Each row has a hidden value; after the row comes its grade, the name of the range that the value falls in. Each part has its own.
277, -176, -201, -142, -278, -51, 16, 200, 113, 136, -91, -133, 56, 19, -295, -144, 103, -13, 89, 272, -175, -119, 159, 274, -359, -196, 192, 340, 224, -23, 159, -105, -250, -325, -135, 120, 43, -29, -329, -198, -113, -66, -225, -172
q763
219, -49, 131, 95, 329, -182, 131, -51, 276, 113, -18, -131, -58, 212, -117, 124, -236, 8, -260, 12, -149, 107, 285, -277, 531, 114, 92, -38, -26, -10, 199, 124, 13, 80, -21, 77, -300, -215, 133, -71, 77, -111, 101, 285
q486
250, -232, 6, -267, 346, 90, -77, 151, 178, -17, -10, -3, -138, 111, -70, -27, -6, -187, -24, 89, 66, -97, 320, -34, 97, -4, 61, 53, 8, 89, 57, -66, -24, 64, 138, 41, 31, -193, 11, -110, -29, -100, 108, 340
q296
215, -100, -216, -144, -33, -156, -50, 184, 130, 51, -205, -248, 71, 61, -305, -7, -252, -129, -200, 180, -123, -50, 242, -82, 219, -94, 134, 269, 230, 145, -101, -64, 134, -135, -202, 146, -102, 14, -213, -160, 16, -223, 107, 141
Q915
24, -84, 89, 444, 61, -211, 432, -276, 178, 62, 82, 108, 100, 186, 79, -106, -297, 408, 70, -328, -60, 358, 182, -199, 294, 12, 62, 84, -157, -116, 286, 418, -114, 224, -88, -33, -381, -122, 403, 13, 163, 117, -9, 86
q159
-157, 29, -59, -231, 88, 139, -159, 431, -40, -174, 41, -46, 25, -288, 99, -181, 350, -404, -4, 36, -130, -31, -21, 84, 46, 130, -27, -64, 352, 152, -417, -566, 191, -49, 85, 23, 124, -38, 122, -4, -72, 109, 46, 31
q967
13, -297, 120, -181, 7, -355, 121, 107, -248, -16, -132, 11, 387, 117, -101, 190, -18, 85, 198, 111, -60, 315, 407, -121, 98, 50, 306, 131, -22, 222, -158, -193, 146, 13, -27, 236, -49, -172, -236, 29, -27, -188, -320, 165
Q802
129, 242, -93, 135, -84, 156, -20, 177, 493, 15, 185, -49, -417, -336, 122, -266, 9, 12, -196, -62, -160, -110, -178, 152, 148, 7, -262, 38, 216, -240, 341, 88, -137, 34, -24, -191, -292, 98, 302, -175, 122, 291, 116, -130
Q824
-225, -269, 267, 51, 287, -39, 337, -85, -39, 222, 174, 137, 246, 110, 79, 62, 422, -137, 290, -94, -303, 382, -44, 10, -16, 179, 246, -216, 175, -174, -121, -388, -320, 67, 167, 67, 80, -478, 458, -16, -233, 173, -138, -161
Q802
-296, -226, 38, -336, -151, -81, 231, 278, -222, 52, -104, 93, 377, -99, -42, -48, 117, -144, 273, 97, -101, 316, -250, 93, -148, -241, 94, 115, 338, 234, -448, -452, -51, -95, 4, 311, 159, -100, -4, 11, -170, 163, -96, -378
q967
-39, 57, -238, -36, -120, 53, 119, 292, -25, -271, -148, 84, 52, -161, 85, -435, -336, 112, 27, -121, 249, -22, 130, -75, 73, -354, -212, 243, -67, 389, -207, 172, 323, 47, -73, -30, -137, 205, 40, 180, 164, 204, 167, 147
q296
106, -73, -137, 186, 131, 73, -7, 83, 270, -99, 3, -2, -18, 43, 60, -175, -89, 61, 6, -188, 49, 7, 252, 27, 128, 34, 5, 75, 22, 43, 56, 136, -71, 123, 36, -165, -83, -27, 284, -91, 149, 15, 116, 325
q159
-1, -295, 362, 162, 294, -292, 274, -212, -208, -156, -64, 177, 326, 439, 138, 82, -147, 285, 208, -261, 79, 438, 532, -282, 294, 120, 297, 24, -329, 259, -44, 172, 137, 241, 137, 279, -74, -287, 92, 148, 138, -146, -265, 394
Q915
171, -88, 342, 311, 251, -51, 46, -351, 16, -196, 19, 125, -77, 128, 333, -83, -80, 209, 149, -312, 57, 41, 380, -2, 180, 156, 84, -63, -358, 12, 146, 448, 54, 254, 275, 100, -139, -282, 209, -26, 216, -62, -20, 390
q763
-429, 269, 97, 53, -385, 95, 4, 48, -216, 26, -147, 168, -28, -529, 494, -208, 267, 18, 315, -92, -292, 159, -279, 411, -187, -288, -54, -1, 147, 55, -465, -186, 226, 22, 196, -30, 178, -155, 209, 85, -56, 476, -342, -511
Q802
40, -272, -222, -307, -279, -164, 163, 115, 178, 443, 40, -56, 6, -31, -335, 94, 77, -41, 92, 229, -408, 308, -83, 128, -146, -137, 259, 409, 534, -316, 130, -376, -260, -97, -301, 90, -2, -73, -62, -331, -260, 16, -285, -506
Q824
83, 270, -13, 331, -227, -1, 11, -197, 262, 164, -91, -89, -294, -206, 168, -163, -116, 141, -98, -81, -339, -49, -32, 214, 128, -155, -25, 119, 73, -206, 145, 305, 23, -10, -20, -75, -179, -106, 176, -151, 94, 187, -79, -219
q159
-77, -190, -424, -525, -151, -8, 273, 333, 145, 467, 19, -109, -31, -147, -474, -136, -3, -370, -85, 324, -371, 160, -293, -61, -56, -341, 63, 373, 690, -185, -156, -583, -73, -193, -404, 66, -7, -21, 28, -181, -409, 180, 124, -596
q296
69, 101, -104, 190, 236, 211, 25, 71, 180, -215, -170, 23, -99, -2, 184, -385, -300, -8, -80, -208, 212, -200, 196, -45, 216, -249, -196, -7, -190, 312, -159, 356, 174, 101, 155, -126, -66, -50, 298, 117, 194, 153, 378, 401
q763
-217, -6, -156, 53, -122, -13, -93, 181, -121, -135, 70, 31, 111, -293, 191, -164, 308, -90, 183, -173, -206, 183, 189, 105, -10, 215, 126, 91, 264, -29, -330, -385, 254, 108, -44, -158, 41, -14, 220, -26, -13, 84, -199, 40
q967
151, 107, 87, 199, 174, 169, -284, 151, 128, -247, -201, -27, -54, -1, 283, -127, 116, 4, 28, -63, 74, -239, 435, 247, 34, -9, 25, -127, -226, 312, -98, 141, 67, -11, 366, -122, 139, -183, 46, 46, 198, 7, -122, 502
q831
97, 5, 74, 157, 214, -96, 72, 67, 206, 14, 50, -47, -22, 63, 29, 15, 3, 48, -109, -55, -137, 120, 305, -129, 333, 166, 75, -65, -18, -11, 143, -7, 15, 83, 29, -81, -210, -161, 201, -2, 76, 20, -78, 260
q831
-44, -5, 148, 187, 178, -75, 223, -131, 174, 261, -37, 15, 5, 50, 82, 77, -11, 59, 20, -43, -262, 210, 80, -27, 246, -47, 106, -118, -5, -97, 45, 48, -120, 85, 101, -70, -116, -357, 341, -12, -48, 166, -74, -27
q967
80, 41, 50, 86, -209, -42, -70, -42, 44, 12, -83, 49, -138, -84, 185, -89, 64, 187, 129, -41, -181, 76, 231, 240, -78, -91, 131, 208, -12, -35, 88, 90, 69, 26, 64, 20, 23, -102, -52, -89, 66, 70, -409, -73
Q824
203, -195, 157, -310, 110, -436, 90, 127, 38, 163, -53, -113, 58, 184, -268, 362, -183, 52, -179, 257, -216, 337, 403, -323, 466, 115, 265, 180, 82, 49, 173, -202, 183, 37, -163, 286, -258, -138, -307, -83, -26, -249, -325, 116
q831
-135, -91, 158, 384, 300, 156, 236, 52, -234, -524, -168, 234, 411, 327, 341, -515, -42, 150, 288, -434, 400, 34, 376, -58, -41, -157, -1, -107, -436, 644, -395, 273, 113, 59, 334, 109, 161, -141, 302, 407, 236, 151, 90, 531
Q824
103, -148, 71, -141, -186, -90, -118, -93, -80, -10, 58, -8, -103, -201, 76, -37, 187, -75, 177, 2, -245, 41, 91, 224, -136, 134, 182, 230, 221, -200, -15, -128, 71, 28, -5, 210, 6, -112, -121, -277, -44, -109, -192, -154
q763
-73, -323, 80, -8, 158, -193, 453, -213, 19, 249, 288, 88, 89, 114, -124, -28, 81, -42, 131, -152, -308, 439, -24, -238, 148, 197, 212, 107, 269, -374, 107, -208, -150, 160, -190, 143, -220, -256, 374, -137, -197, 52, 30, -237
q763
55, -85, -28, 85, -127, -175, 107, 112, -181, -174, -307, -102, 386, 153, -99, -176, -195, 67, 61, 22, 30, 6, 269, -6, 9, -207, 155, 187, -42, 434, -293, 91, 150, -200, -41, 288, 2, -27, -238, 92, 99, -116, -39, 149
q486
332, 110, -59, 203, -376, -157, -253, -190, 458, 147, -65, -71, -404, -299, 164, 172, -295, 426, -23, -32, -192, 9, 201, 337, 143, -22, 9, 295, 0, -333, 524, 523, -70, 208, -27, -203, -322, 44, -34, -435, 279, -58, -261, 18
Q915
-35, -76, 82, 110, 223, 152, 196, 292, 209, -110, 93, 119, 110, 164, 84, -241, 194, 23, 77, -114, 61, 120, 72, 39, -14, -25, -25, -104, 15, 181, 65, -133, -295, -29, 179, -24, 39, -110, 316, 113, 42, 245, -75, 120
Q915
-187, 463, -349, 381, -147, 267, 122, 443, 245, -192, -12, -88, -53, -315, 133, -673, 28, -72, -224, -171, -90, -168, -153, 50, 110, -212, -326, -17, 203, 204, -209, -66, 143, -183, -109, -298, -154, 216, 414, 236, 121, 503, 220, -73
q486
54, 84, 160, 262, 218, -287, 361, -200, 227, 279, -22, -59, -31, 33, -9, 141, -346, 190, -189, -33, -244, 257, 151, -332, 613, -4, 11, -115, -132, -125, 223, 279, 58, 161, -67, -74, -495, -277, 314, 44, 53, 117, 77, 84
Q802
61, -302, 76, 330, 227, -464, 573, -392, 121, 269, 3, -57, 352, 369, -250, 177, -512, 267, -37, -194, -161, 475, 229, -480, 557, 88, 237, 74, -44, -136, 168, 343, -111, 204, -257, 120, -504, -257, 337, -76, 49, -151, 236, 160
q831
27, -366, 198, -205, 207, -201, 43, 81, -32, 71, 10, 103, 202, 184, -4, 292, 157, 50, 228, 45, -80, 370, 388, -31, 87, 165, 317, 29, 17, 49, 14, -267, -89, 153, 132, 107, 61, -289, 0, -85, -58, -135, -379, 206
q967
198, 226, -31, 445, 81, 31, 7, 62, 126, -417, 31, 15, -130, -53, 257, -444, -167, 254, -105, -300, 166, -162, 486, -108, 249, 88, -155, 27, -350, 191, 181, 438, 296, 104, 45, -177, -334, 102, 159, 188, 348, 95, 48, 528
q763
-98, -273, -125, -592, 102, -149, 112, 293, 64, 410, 83, -211, 95, -187, -423, 217, 193, -592, -114, 371, -473, 213, -286, -125, 188, 95, 171, 73, 759, -225, -295, -822, -62, -119, -245, 211, -30, -201, 38, -293, -404, -58, 192, -397
Q802
-96, 53, -32, 192, 229, 53, 237, 71, 185, 64, -154, -13, 113, 37, 53, -151, -222, -25, -67, -100, -13, 59, 8, -108, 299, -228, -87, -124, -22, 206, -194, 127, -20, 41, 86, -100, -110, -189, 399, 114, 46, 221, 287, 143
q967
46, 25, 110, -151, -393, 23, -239, -71, -287, -123, -88, 27, -154, -382, 260, -207, 299, -87, 286, 50, -236, -157, 52, 464, -393, -74, 124, 238, 117, -38, -209, -87, 239, -108, 129, 261, 176, -119, -306, -162, -50, 14, -329, -290
q296
280, 76, -5, -22, 60, 52, -93, 77, 379, 88, -136, -159, -261, -38, -52, -45, -204, -66, -225, 129, -99, -198, 42, 108, 202, -168, -69, 71, 79, 25, 164, 195, -86, -68, 65, 54, -119, -89, -15, -195, 90, -2, 148, 72
q159
79, 205, 103, 232, -223, -46, -178, 13, 235, -63, 110, 47, -277, -405, 367, 1, 134, 272, 74, -118, -186, 57, 146, 289, 82, 178, -57, 10, -22, -222, 309, 154, 18, 178, 124, -224, -242, -13, 143, -160, 210, 162, -346, 23
q967
-55, -278, 246, 69, 105, -216, 420, -416, -75, 152, 151, 218, 37, 63, 125, 11, -146, 205, 264, -253, -128, 420, 52, -162, 158, 32, 135, 98, -64, -244, 124, 205, -28, 315, -8, 167, -252, -297, 324, -80, -41, 80, -7, -129
q296
-162, 136, -77, -50, -342, -18, -41, 236, -174, -118, 30, -71, 21, -310, 72, -313, 329, -192, 35, 2, -348, 55, -92, 174, -116, 47, 76, 197, 412, 5, -315, -451, 254, -185, -135, 188, 55, 66, -68, -28, -74, 136, -240, -367
Q915
279, -157, 49, -178, -116, -225, 23, -21, 72, 202, -3, -186, -61, 38, -270, 77, 60, -106, -70, 249, -364, 21, 132, 53, 11, 60, 259, 250, 269, -189, 179, -154, -71, -189, -159, 311, -110, -153, -298, -272, -122, -197, -191, -198
Q824
-84, -166, -35, 231, 62, -59, 383, 66, -137, -243, 163, 188, 272, 115, 79, -418, 44, 192, 237, -315, 107, 242, 289, -180, -36, 60, 51, 107, -112, 125, -10, 24, 52, 88, -73, -5, -168, -7, 270, 216, 63, 161, -50, 171
q296
-72, 289, -365, 33, -538, 204, 10, 196, 210, 115, -163, -48, -235, -487, 82, -460, -104, 6, 9, 48, -196, -178, -363, 410, -247, -540, -232, 310, 324, -29, -118, 85, 13, -183, -125, -131, -14, 159, 80, -108, -8, 417, 57, -529
q763
265, -4, -48, -98, 128, -284, 100, 300, 204, 85, -34, -248, 48, 85, -341, 96, -169, -43, -341, 268, -174, 46, 344, -308, 446, 92, 85, 69, 97, 91, 198, -139, 106, -142, -214, 79, -368, -28, -195, -1, 17, -134, -38, 220
q967
